Below are the code and all the weights of a small trained network. Each question names an input and a class and asks about switching units off, where a switched-off unit gives its printed mean instead of its output.

import numpy as np


def w(rows, s, z=0):
    codes = np.array(rows[::2]) - 128.0
    scale = np.full(codes.shape[1], s)
    scale[-1] = z or s
    return codes * scale


def f(y):
    return y / 2 * (1 + np.tanh(0.7978845608 * (y + 0.044715 * y**3)))


def log_softmax(a):
    a = a - a.max(-1, keepdims=True)
    return a - np.log(np.exp(a).sum(-1, keepdims=True))


def net(x, mask):
    res = np.array(x, float).reshape(1, 5) / 4 @ E
    y = f(res @ A[0][:, :-1].T + A[0][:, -1])
    res = res + np.where(mask, y, B[0][:, -1]) @ B[0][:, :-1]
    return log_softmax(res[-1] @ U[:, :-1].T + U[:, -1])


A, B = {}, {}
E = w([
[86,3,64,205,159],'x0',
[148,116,114,115,111],'x1',
[104,206,13,187,54],'x2',
[239,155,57,139,251],'x3',
[139,121,120,121,118],'x4',
],0.012)
A[0] = w([
[40,49,197,106,23,155],'N1',
[84,185,2,156,125,31],'N2',
[126,129,106,73,83,114],'N3',
[150,143,128,138,127,104],'N4',
[99,26,93,234,114,133],'N5',
[118,188,167,149,24,138],'N6',
[211,214,181,81,130,128],'N7',
[133,108,121,118,140,116],'N8',
[138,57,128,104,206,118],'N9',
[194,192,180,89,140,52],'N10',
[141,112,151,171,161,124],'N11',
[133,73,208,34,143,81],'N12',
[116,176,31,187,103,185],'N13',
[110,47,116,76,186,94],'N14',
[142,88,220,78,140,98],'N15',
[103,91,138,121,115,108],'N16',
[167,40,119,125,212,107],'N17',
[168,78,129,129,198,123],'N18',
[129,162,48,182,113,17],'N19',
[59,26,66,212,121,10],'N20',
[158,192,39,93,203,88],'N21',
[193,74,122,239,205,101],'N22',
[197,200,184,82,141,54],'N23',
[103,60,100,209,106,48],'N24',
[114,156,127,119,106,119],'N25',
[204,187,87,148,190,162],'N26',
[55,45,177,108,62,47],'N27',
[148,78,181,174,97,51],'N28',
[210,206,73,154,211,2],'N29',
[131,73,215,46,156,168],'N30',
[107,129,129,130,160,118],'N31',
[106,133,218,118,153,64],'N32',
[112,81,115,204,110,147],'N33',
[105,240,139,143,23,134],'N34',
],0.012,0.015)
B[0] = w([
[190,160,170,142,158,249],'N1',
[200,101,115,174,205,182],'N2',
[101,136,124,117,125,142],'N3',
[143,129,135,137,119,128],'N4',
[184,122,134,156,175,242],'N5',
[87,122,114,69,63,197],'N6',
[191,132,160,147,141,204],'N7',
[135,120,117,134,111,134],'N8',
[101,74,76,120,92,200],'N9',
[166,86,98,171,169,165],'N10',
[103,96,110,130,103,153],'N11',
[152,193,167,85,126,187],'N12',
[140,181,171,85,103,237],'N13',
[67,91,101,131,109,179],'N14',
[149,192,185,104,155,183],'N15',
[144,150,115,141,141,146],'N16',
[97,76,80,139,101,214],'N17',
[78,84,95,125,120,195],'N18',
[156,66,94,190,170,156],'N19',
[183,246,199,87,97,202],'N20',
[180,172,132,141,157,195],'N21',
[73,48,83,116,95,218],'N22',
[147,85,128,182,160,172],'N23',
[159,193,160,111,135,174],'N24',
[115,128,100,107,100,141],'N25',
[150,93,122,166,173,226],'N26',
[141,75,80,192,197,188],'N27',
[137,108,119,142,129,137],'N28',
[170,240,220,59,84,186],'N29',
[166,149,144,146,195,222],'N30',
[108,124,119,124,135,132],'N31',
[145,144,128,130,108,152],'N32',
[138,107,129,138,176,195],'N33',
[73,102,112,67,42,216],'N34',
],0.013,0.019)
U = w([
[121,172,195,85,129,239],'0',
[124,59,135,195,214,8],'1',
[7,49,102,92,53,115],'2',
],0.016,0.0013)

Each question gives the input, the list of numbers given to net, and the class t.
The units are the neurons (one row each of A and B). Each row of codes is followed by its name. A weight is (code - 128) times the scale printed after its matrix; where a second scale follows, it is the last column's (A, B and U).
mask holds one flag per neuron, in row order. A switched-off neuron (its flag False) gives its mean, the last column of its row in B, instead of its output. The means were averaged over made-up inputs and are rounded, as every weight is.
A unit's drop is (log p(t) with every unit on - log p(t) with that unit switched off) / (log p(t) with every unit on - log p(t) with every unit switched off).
The circuit of an input: a set's keep is (log p(t) with only the set's units on - log p(t) with every unit switched off) / (log p(t) with every unit on - log p(t) with every unit switched off). Starting from the 12 units with the biggest drops (on a tie, the unit counted first), units are removed one at a time, each time the one whose removal leaves the highest keep (on an exact tie, the one counted first), for as long as the keep stays at least 0.8.
circuit, biggest first: the units of the circuit, biggest drop first
top k neurons: the k neurons with the biggest drops, biggest first
drop of u: that unit's drop, to one decimal
input [6,7,2,-2,0], class 0: circuit, biggest first => N20
input [1,-4,-6,-8,-3], class 1: top 4 neurons => N27, N20, N29, N13
input [5,0,6,0,-3], class 0: top 3 neurons => N20, N13, N27
input [5,-6,4,0,-5], class 0: top 4 neurons => N20, N13, N27, N26
input [1,7,0,-4,-4], class 1: top 3 neurons => N20, N29, N13
input [-1,6,1,6,5], class 0: top 3 neurons => N29, N27, N5
input [4,-3,1,-6,-6], class 0: top 2 neurons => N20, N26
input [-3,-2,-7,1,4], class 1: top 3 neurons => N20, N29, N13
input [7,-1,4,0,-2], class 0: top 2 neurons => N20, N13
input [0,-1,2,5,-8], class 0: top 2 neurons => N29, N27
input [8,-3,5,-6,-8], class 0: drop of N20 => 2.4
input [7,-5,7,-7,6], class 0: drop of N20 => 2.0
input [-6,-3,0,1,-4], class 1: drop of N29 => 0.4
input [1,7,-5,1,7], class 2: top neuron => N5
